Here is a tiny trained network, its code and every weight. The questions are about switching its units off for an input and a target symbol, where a switched-off unit gives its printed mean instead of its output.

import numpy as np


def w(rows, s, z=0):
    codes = np.array(rows[::2]) - 128.0
    scale = np.full(codes.shape[1], s)
    scale[-1] = z or s
    return codes * scale


def norm(h):
    return h / np.sqrt((h * h).mean(-1, keepdims=True) + 1e-5)


def f(y):
    return np.maximum(y, 0)


def softmax(a):
    e = np.exp(a - a.max(-1, keepdims=True))
    return e / e.sum(-1, keepdims=True)


def log_softmax(a):
    a = a - a.max(-1, keepdims=True)
    return a - np.log(np.exp(a).sum(-1, keepdims=True))


def net(x, mask):
    ids = ['ΘΛΞΣΦαβγεζημπτψω'.index(c) for c in x.split()]
    T = len(ids)
    res = E[ids] + P[:T]
    u = 0
    for l in range(2):
        q, k, v = (norm(res) @ M[l].T for M in (Q, K, V))
        z = softmax(np.where(np.tri(T) > 0, q @ k.T / 2**0.5, -1e9)) @ v
        res = res + np.where(mask[u], z, O[l][:, -1]) @ O[l][:, :-1]
        u += 1
        y = f(norm(res) @ A[l][:, :-1].T + A[l][:, -1])
        res = res + np.where(mask[u : u + 16], y, B[l][:, -1]) @ B[l][:, :-1]
        u += 16
    return log_softmax(norm(res)[-1] @ U[:, :-1].T + U[:, -1])


Q, K, V, O, A, B = {}, {}, {}, {}, {}, {}
E = w([
[133,91,110],'Θ',
[11,95,147],'Λ',
[145,145,117],'Ξ',
[108,121,114],'Σ',
[254,181,141],'Φ',
[96,133,102],'α',
[104,116,169],'β',
[139,165,56],'γ',
[140,199,125],'ε',
[99,56,160],'ζ',
[126,67,122],'η',
[158,132,154],'μ',
[145,145,117],'π',
[125,139,137],'τ',
[93,141,60],'ψ',
[146,146,117],'ω',
],0.035)
P = w([
[6,117,147],'0',
[11,117,143],'1',
[52,130,145],'2',
[63,121,146],'3',
[84,135,161],'4',
[98,129,166],'5',
],0.0026)
Q[0] = w([
[19,4,93],'L0H0',
[109,81,100],'L0H0',
],0.015)
K[0] = w([
[84,6,48],'L0H0',
[167,72,42],'L0H0',
],0.012)
V[0] = w([
[2,190,173],'L0H0',
[169,206,151],'L0H0',
],0.005)
O[0] = w([
[55,63,254,23],'L0H0',
[201,156,180,2],'L0H0',
],0.0074,0.00046)
A[0] = w([
[91,60,179,92],'L0N0',
[201,99,138,187],'L0N1',
[113,189,87,138],'L0N2',
[136,144,119,24],'L0N3',
[155,122,116,163],'L0N4',
[124,164,226,106],'L0N5',
[179,63,226,209],'L0N6',
[111,177,240,83],'L0N7',
[163,55,8,3],'L0N8',
[59,146,130,213],'L0N9',
[151,189,170,57],'L0N10',
[129,85,145,50],'L0N11',
[86,177,187,132],'L0N12',
[93,81,185,171],'L0N13',
[174,117,143,169],'L0N14',
[142,110,124,179],'L0N15',
],0.014,0.0051)
B[0] = w([
[180,97,145,213],'L0N0',
[41,136,105,223],'L0N1',
[163,180,130,210],'L0N2',
[137,102,142,128],'L0N3',
[97,161,97,180],'L0N4',
[202,115,222,208],'L0N5',
[205,35,84,241],'L0N6',
[172,108,232,212],'L0N7',
[85,245,37,236],'L0N8',
[209,129,198,254],'L0N9',
[84,110,139,202],'L0N10',
[175,88,100,139],'L0N11',
[90,104,255,199],'L0N12',
[181,94,173,228],'L0N13',
[70,112,115,190],'L0N14',
[108,174,76,176],'L0N15',
],0.0082,0.0054)
Q[1] = w([
[15,167,69],'L1H0',
[4,130,98],'L1H0',
],0.02)
K[1] = w([
[12,92,31],'L1H0',
[7,85,61],'L1H0',
],0.015)
V[1] = w([
[254,235,145],'L1H0',
[58,225,236],'L1H0',
],0.0047)
O[1] = w([
[194,255,125,254],'L1H0',
[64,213,188,134],'L1H0',
],0.01,0.0017)
A[1] = w([
[132,87,114,173],'L1N0',
[73,41,67,2],'L1N1',
[134,70,96,172],'L1N2',
[18,147,109,129],'L1N3',
[41,171,178,99],'L1N4',
[70,32,93,48],'L1N5',
[110,3,161,4],'L1N6',
[171,107,73,155],'L1N7',
[87,49,60,85],'L1N8',
[225,162,206,76],'L1N9',
[148,112,70,150],'L1N10',
[132,157,233,73],'L1N11',
[223,73,195,177],'L1N12',
[70,98,211,110],'L1N13',
[46,152,101,129],'L1N14',
[140,88,73,83],'L1N15',
],0.013,0.0096)
B[1] = w([
[87,125,183,168],'L1N0',
[211,147,130,133],'L1N1',
[104,106,167,172],'L1N2',
[93,47,141,174],'L1N3',
[84,255,185,152],'L1N4',
[225,182,103,139],'L1N5',
[35,167,127,152],'L1N6',
[183,83,66,180],'L1N7',
[166,133,185,152],'L1N8',
[249,144,48,196],'L1N9',
[164,106,119,177],'L1N10',
[241,149,162,181],'L1N11',
[26,113,63,254],'L1N12',
[98,215,204,179],'L1N13',
[80,76,130,175],'L1N14',
[173,113,183,140],'L1N15',
],0.0085,0.0095)
U = w([
[86,169,107,138],'Θ',
[7,103,174,119],'Λ',
[105,134,109,224],'Ξ',
[195,200,150,145],'Σ',
[90,168,103,142],'Φ',
[104,153,142,145],'α',
[190,82,190,158],'β',
[177,186,35,75],'γ',
[75,181,102,132],'ε',
[80,8,117,117],'ζ',
[131,123,106,88],'η',
[131,126,109,85],'μ',
[123,119,109,104],'π',
[252,176,56,92],'τ',
[71,98,26,254],'ψ',
[220,54,67,105],'ω',
],0.016,0.0064)

Each question gives the input, a string of symbols that net reads in full, and the target symbol t.
The units are the heads (2 rows each of Q, K, V and O) and the neurons (one row each of A and B). Each row of codes is followed by its name. A weight is (code - 128) times the scale printed after its matrix; where a second scale follows, it is the last column's (O, A, B and U).
mask holds one flag per unit, layer by layer, with each layer's heads first. A switched-off unit (its flag False) gives its mean, the last column of its rows in O or B, instead of its output. The means were averaged over made-up inputs and are rounded, as every weight is.
A unit's drop is (log p(t) with every unit on - log p(t) with that unit switched off) / (log p(t) with every unit on - log p(t) with every unit switched off).
The circuit of an input: a set's keep is (log p(t) with only the set's units on - log p(t) with every unit switched off) / (log p(t) with every unit on - log p(t) with every unit switched off). Starting from the 12 units with the biggest drops (on a tie, the unit counted first), units are removed one at a time, each time the one whose removal leaves the highest keep (on an exact tie, the one counted first), for as long as the keep stays at least 0.8.
units of the circuit, in order: the units of the circuit, biggest drop first
top k neurons: the k neurons with the biggest drops, biggest first
k most important neurons of layer l: the k neurons of layer l with the biggest drops, biggest first
drop when u is switched off: that unit's drop, to one decimal
input μ Θ π τ ω, target β: units of the circuit, in order	[L0H0; L0N8]
input μ ψ ω Ξ τ Σ, target β: most important neuron of layer 0	[L0N9]
input Σ ω Λ τ π Ξ, target β: 3 most important neurons of layer 0	[L0N5; L0N6; L0N7]
input Φ Φ μ, target τ: top 2 neurons	[L0N8; L1N9]
input β Θ Θ Ξ, target ψ: 3 most important neurons of layer 0	[L0N9; L0N6; L0N12]
input α η γ Ξ, target ω: top 3 neurons	[L0N8; L0N9; L1N12]
input Σ Σ Φ Σ Θ π, target ψ: 3 most important neurons of layer 0	[L0N9; L0N5; L0N1]
input β Θ π, target ψ: top 3 neurons	[L0N9; L0N6; L0N12]
input π ψ η π, target ω: top 2 neurons	[L0N8; L0N2]
input π Φ η Ξ, target ω: top 3 neurons	[L0N9; L0N8; L1N12]
input Σ ω Θ β ω Σ, target ψ: 4 most important neurons of layer 0	[L0N8; L0N6; L0N5; L0N13]
input Θ Λ Φ Θ Σ, target ψ: 2 most important neurons of layer 1	[L1N9; L1N11]
input α Φ π η η α, target ω: top 2 neurons	[L0N9; L1N12]
input ε ε Ξ Σ, target Σ: units of the circuit, in order	[L1H0]
input Θ Θ Λ η, target ω: top 2 neurons	[L0N8; L1N12]
input Θ Φ β π η ω, target ω: top 2 neurons	[L0N9; L1N12]
input Σ μ Λ Φ η π, target ω: drop when L1H0 is switched off	1.5
input Σ Θ η, target ω: drop when L0H0 is switched off	0.1
input η ω α β τ, target β: drop when L0N11 is switched off	0.0
input Θ Σ Ξ, target ψ: drop when L0N12 is switched off	0.2
